Here is a tiny trained network, its code and every weight. The questions are about switching its units off for an input and a target symbol, where a switched-off unit gives its printed mean instead of its output.

import numpy as np


def w(rows, s, z=0):
    codes = np.array(rows[::2]) - 128.0
    scale = np.full(codes.shape[1], s)
    scale[-1] = z or s
    return codes * scale


def f(y):
    return np.maximum(y, 0)


def softmax(a):
    e = np.exp(a - a.max(-1, keepdims=True))
    return e / e.sum(-1, keepdims=True)


def log_softmax(a):
    a = a - a.max(-1, keepdims=True)
    return a - np.log(np.exp(a).sum(-1, keepdims=True))


def net(x, mask):
    ids = ['ΓΞβεζτω'.index(c) for c in x.split()]
    T = len(ids)
    res = E[ids] + P[:T]
    u = 0
    for l in range(2):
        q, k, v = (res @ M[l].T for M in (Q, K, V))
        z = softmax(np.where(np.tri(T) > 0, q @ k.T / 2**0.5, -1e9)) @ v
        res = res + np.where(mask[u], z, O[l][:, -1]) @ O[l][:, :-1]
        u += 1
        y = f(res @ A[l][:, :-1].T + A[l][:, -1])
        res = res + np.where(mask[u : u + 16], y, B[l][:, -1]) @ B[l][:, :-1]
        u += 16
    return log_softmax(res[-1] @ U[:, :-1].T + U[:, -1])


Q, K, V, O, A, B = {}, {}, {}, {}, {}, {}
E = w([
[145,112,173,121,189,56,76,160,183,151],'Γ',
[23,124,169,83,81,196,203,146,197,36],'Ξ',
[140,218,118,81,125,85,67,58,160,165],'β',
[105,66,16,182,135,90,76,182,170,61],'ε',
[130,246,103,186,151,138,63,161,166,176],'ζ',
[171,141,125,138,157,221,178,109,27,83],'τ',
[90,82,5,69,124,103,53,78,180,144],'ω',
],0.011)
P = w([
[209,127,160,92,67,182,47,197,112,157],'0',
[101,129,139,134,88,125,61,118,86,151],'1',
[125,122,128,149,103,112,78,119,100,118],'2',
[124,117,128,152,119,105,94,103,113,113],'3',
[125,124,123,150,132,118,111,90,136,120],'4',
[130,142,103,140,164,114,127,97,132,105],'5',
[139,125,102,134,183,141,132,77,144,102],'6',
[146,149,110,133,199,137,158,85,146,88],'7',
[135,135,120,154,200,144,168,61,152,90],'8',
[106,142,101,167,235,157,171,32,163,97],'9',
[139,165,110,176,254,144,180,55,177,73],'10',
[129,128,90,148,197,114,151,62,152,85],'11',
],0.0065)
Q[0] = w([
[140,179,53,129,244,87,2,81,209,119],'0.h0',
[126,94,168,136,52,153,207,153,60,133],'0.h0',
],0.014)
K[0] = w([
[125,139,135,136,173,166,251,96,125,88],'0.h0',
[133,125,119,117,98,101,44,156,123,160],'0.h0',
],0.018)
V[0] = w([
[17,160,188,96,41,134,158,177,249,66],'0.h0',
[158,186,52,173,172,3,81,140,246,167],'0.h0',
],0.0044)
O[0] = w([
[29,177,135,115,66,86,188,184,244,136,251],'0.h0',
[53,89,162,127,152,233,2,112,166,245,102],'0.h0',
],0.0057,0.0019)
A[0] = w([
[73,51,165,82,131,207,134,76,78,98,126],'0.n0',
[92,67,151,77,112,131,137,134,150,144,143],'0.n1',
[114,165,120,184,120,134,118,145,96,152,81],'0.n2',
[127,115,162,177,173,148,101,179,146,165,95],'0.n3',
[102,155,93,111,138,164,115,117,102,175,110],'0.n4',
[152,139,181,95,141,152,128,97,164,140,90],'0.n5',
[136,88,148,163,153,43,163,164,108,117,91],'0.n6',
[133,112,51,116,75,105,184,94,100,76,134],'0.n7',
[83,134,74,175,118,112,80,134,67,137,127],'0.n8',
[121,29,98,254,111,178,97,193,144,116,4],'0.n9',
[139,115,129,85,164,83,118,95,93,104,57],'0.n10',
[164,156,214,61,93,95,199,112,127,75,177],'0.n11',
[115,23,151,102,140,153,99,137,158,136,114],'0.n12',
[139,130,161,112,188,129,130,88,189,101,139],'0.n13',
[160,123,170,148,111,194,121,167,75,140,187],'0.n14',
[135,167,129,115,159,107,135,107,157,132,87],'0.n15',
],0.0082,0.0039)
B[0] = w([
[147,180,60,190,111,9,163,105,179,123,200],'0.n0',
[177,125,78,145,140,92,115,157,191,120,178],'0.n1',
[137,162,149,162,156,149,179,74,167,106,145],'0.n2',
[122,163,163,162,195,188,138,216,157,140,159],'0.n3',
[167,154,120,121,140,167,84,80,175,112,198],'0.n4',
[102,144,140,132,57,99,96,140,96,145,172],'0.n5',
[113,213,84,134,74,198,129,31,149,153,159],'0.n6',
[138,138,208,221,154,153,123,158,170,129,235],'0.n7',
[147,116,121,127,194,197,167,75,184,114,195],'0.n8',
[43,93,121,30,110,253,157,127,77,67,155],'0.n9',
[171,125,108,195,165,172,113,139,114,123,162],'0.n10',
[119,94,34,168,179,200,128,202,178,89,234],'0.n11',
[133,99,74,103,146,77,122,186,207,158,186],'0.n12',
[112,113,131,152,62,112,93,142,113,160,254],'0.n13',
[136,226,100,154,165,103,110,153,153,84,165],'0.n14',
[81,82,140,156,87,146,130,106,115,141,216],'0.n15',
],0.0062,0.0039)
Q[1] = w([
[153,60,251,55,80,116,238,166,2,130],'1.h0',
[119,96,181,69,127,107,152,176,83,155],'1.h0',
],0.0089)
K[1] = w([
[1,87,124,214,199,73,148,12,126,128],'1.h0',
[66,118,153,215,201,105,168,81,107,122],'1.h0',
],0.009)
V[1] = w([
[91,3,36,110,134,125,196,205,183,27],'1.h0',
[140,235,184,225,171,175,174,247,109,73],'1.h0',
],0.0044)
O[1] = w([
[36,123,42,229,117,106,57,178,2,172,29],'1.h0',
[223,80,59,147,25,207,210,123,112,243,1],'1.h0',
],0.0057,0.00087)
A[1] = w([
[167,209,164,200,92,49,163,75,110,127,118],'1.n0',
[133,138,167,99,93,135,115,133,109,121,116],'1.n1',
[180,76,79,196,72,123,207,154,71,214,74],'1.n2',
[68,90,110,178,78,100,165,166,1,201,1],'1.n3',
[194,119,212,58,108,175,217,96,197,133,87],'1.n4',
[127,78,170,133,133,83,86,189,78,104,97],'1.n5',
[146,97,127,199,163,135,247,216,132,45,122],'1.n6',
[89,184,109,153,90,197,191,67,96,33,132],'1.n7',
[73,161,153,82,218,62,95,115,91,24,86],'1.n8',
[195,100,119,97,73,201,202,131,166,232,79],'1.n9',
[117,150,127,154,163,145,131,67,54,124,117],'1.n10',
[125,149,190,79,80,125,88,57,95,166,120],'1.n11',
[162,97,218,79,174,84,189,101,79,66,90],'1.n12',
[124,132,143,125,137,131,139,135,120,126,110],'1.n13',
[159,162,214,54,198,163,146,92,207,58,92],'1.n14',
[191,100,190,45,223,147,106,88,126,86,82],'1.n15',
],0.006,0.0096)
B[1] = w([
[130,57,102,67,143,166,166,146,141,139,161],'1.n0',
[128,119,118,101,138,160,164,103,144,125,132],'1.n1',
[50,125,245,30,95,117,115,111,115,104,198],'1.n2',
[175,56,133,57,239,161,254,172,212,63,170],'1.n3',
[114,76,104,201,184,130,180,182,27,89,202],'1.n4',
[109,128,115,167,92,160,182,97,109,163,132],'1.n5',
[132,174,147,81,109,125,62,45,127,180,181],'1.n6',
[174,105,179,100,174,73,95,133,179,141,176],'1.n7',
[203,32,201,72,125,123,187,175,86,165,201],'1.n8',
[120,129,187,181,151,29,79,119,31,66,167],'1.n9',
[191,90,155,161,124,126,160,143,90,134,148],'1.n10',
[119,91,152,65,77,133,146,131,86,134,157],'1.n11',
[165,88,88,147,89,97,207,111,120,105,138],'1.n12',
[125,121,128,135,113,128,116,132,119,122,128],'1.n13',
[44,172,95,185,44,122,144,129,44,129,254],'1.n14',
[77,150,120,146,45,47,203,176,169,94,178],'1.n15',
],0.0057,0.0083)
U = w([
[229,142,40,63,126,175,101,72,248,193,177],'Γ',
[84,62,80,83,118,227,181,177,87,125,69],'Ξ',
[51,177,112,144,41,60,204,137,181,87,169],'β',
[72,201,57,253,117,163,71,136,67,125,3],'ε',
[241,81,97,188,144,117,184,100,54,91,202],'ζ',
[102,135,176,80,15,133,82,45,57,164,123],'τ',
[126,87,226,109,203,63,73,187,150,135,94],'ω',
],0.0042,0.0034)

Each question gives the input, a string of symbols that net reads in full, and the target symbol t.
The units are the heads (2 rows each of Q, K, V and O) and the neurons (one row each of A and B). Each row of codes is followed by its name. A weight is (code - 128) times the scale printed after its matrix; where a second scale follows, it is the last column's (O, A, B and U).
mask holds one flag per unit, layer by layer, with each layer's heads first. A switched-off unit (its flag False) gives its mean, the last column of its rows in O or B, instead of its output. The means were averaged over made-up inputs and are rounded, as every weight is.
A unit's drop is (log p(t) with every unit on - log p(t) with that unit switched off) / (log p(t) with every unit on - log p(t) with every unit switched off).
The circuit of an input: a set's keep is (log p(t) with only the set's units on - log p(t) with every unit switched off) / (log p(t) with every unit on - log p(t) with every unit switched off). Starting from the 12 units with the biggest drops (on a tie, the unit counted first), units are removed one at a time, each time the one whose removal leaves the highest keep (on an exact tie, the one counted first), for as long as the keep stays at least 0.8.
units of the circuit, in order: the units of the circuit, biggest drop first
k most important neurons: the k neurons with the biggest drops, biggest first
top k neurons in layer l: the k neurons of layer l with the biggest drops, biggest first
input ω β ω β Γ ζ β β β ε Ξ, target ω: units of the circuit, in order	[1.h0 0.h0 1.n7]
input ζ τ ω Ξ, target ζ: 2 most important neurons	[1.n4 1.n9]
input Ξ ε Ξ β Γ, target Ξ: 2 most important neurons	[1.n3 0.n11]
input ω β Γ τ, target ω: top 2 neurons in layer 0	[0.n14 0.n12]
input ε τ ω ω Γ Γ ω ω ε, target ε: units of the circuit, in order	[1.h0]
input ε ε ζ, target ε: units of the circuit, in order	[1.h0 0.n9]
input ε ε Γ ζ ω Ξ Ξ ζ ζ ε Γ, target ε: 2 most important neurons	[0.n9 0.n11]
input τ β ω Γ ζ ε τ τ β ω Ξ, target τ: top 2 neurons in layer 1	[1.n2 1.n9]
input β ζ β τ ζ, target ζ: top 3 neurons in layer 1	[1.n4 1.n2 1.n12]
input ζ ω ω Γ ζ, target ζ: units of the circuit, in order	[1.h0 1.n9 0.n3 0.n14]
input τ ζ τ β β ζ ε β τ, target τ: top 3 neurons in layer 0	[0.n11 0.n7 0.n14]
input Γ ε Ξ ω ω Ξ Γ ω ζ, target Γ: units of the circuit, in order	[1.n14 1.n4 1.n9]
input ω ω β β β, target ω: units of the circuit, in order	[1.h0 1.n14]
input β ω β ε Γ Γ τ, target β: 2 most important neurons	[1.n15 1.n14]
input ω β ω ω ζ τ ε β Γ τ ζ, target ω: top 4 neurons in layer 1	[1.n8 1.n14 1.n7 1.n4]
input Γ ω β, target Γ: top neuron in layer 0	[0.n3]
input Γ β Γ ζ β β β β Γ ω β, target τ: units of the circuit, in order	[0.h0 0.n11 1.n3 0.n5]
input Ξ β Γ ζ β τ ζ, target Ξ: top 2 neurons in layer 1	[1.n3 1.n2]
input τ β ε Γ ζ β ζ ε τ β Γ, target τ: 2 most important neurons	[1.n2 0.n11]
input ζ β ε Γ ω ζ ω β β β β, target τ: top 3 neurons in layer 1	[1.n9 1.n11 1.n3]
input ω β ε β Ξ Ξ β β β τ ω, target ζ: top 2 neurons in layer 0	[0.n10 0.n12]
input ε ζ Γ β β ζ β β β Ξ ω τ, target ε: 2 most important neurons	[0.n9 1.n8]
input β β τ ε β, target ζ: units of the circuit, in order	[0.h0]
input Ξ ω Ξ ω τ Ξ ζ β ω, target Ξ: top 2 neurons in layer 1	[1.n3 1.n2]
input ω ω β Γ Γ ω ω ω, target ω: units of the circuit, in order	[1.h0 1.n14 0.h0]
input τ ζ β β ω β β ω, target τ: 3 most important neurons	[1.n2 0.n11 0.n14]
input ε ω β ω ω β ζ ω, target ε: top 2 neurons in layer 1	[1.n8 1.n3]
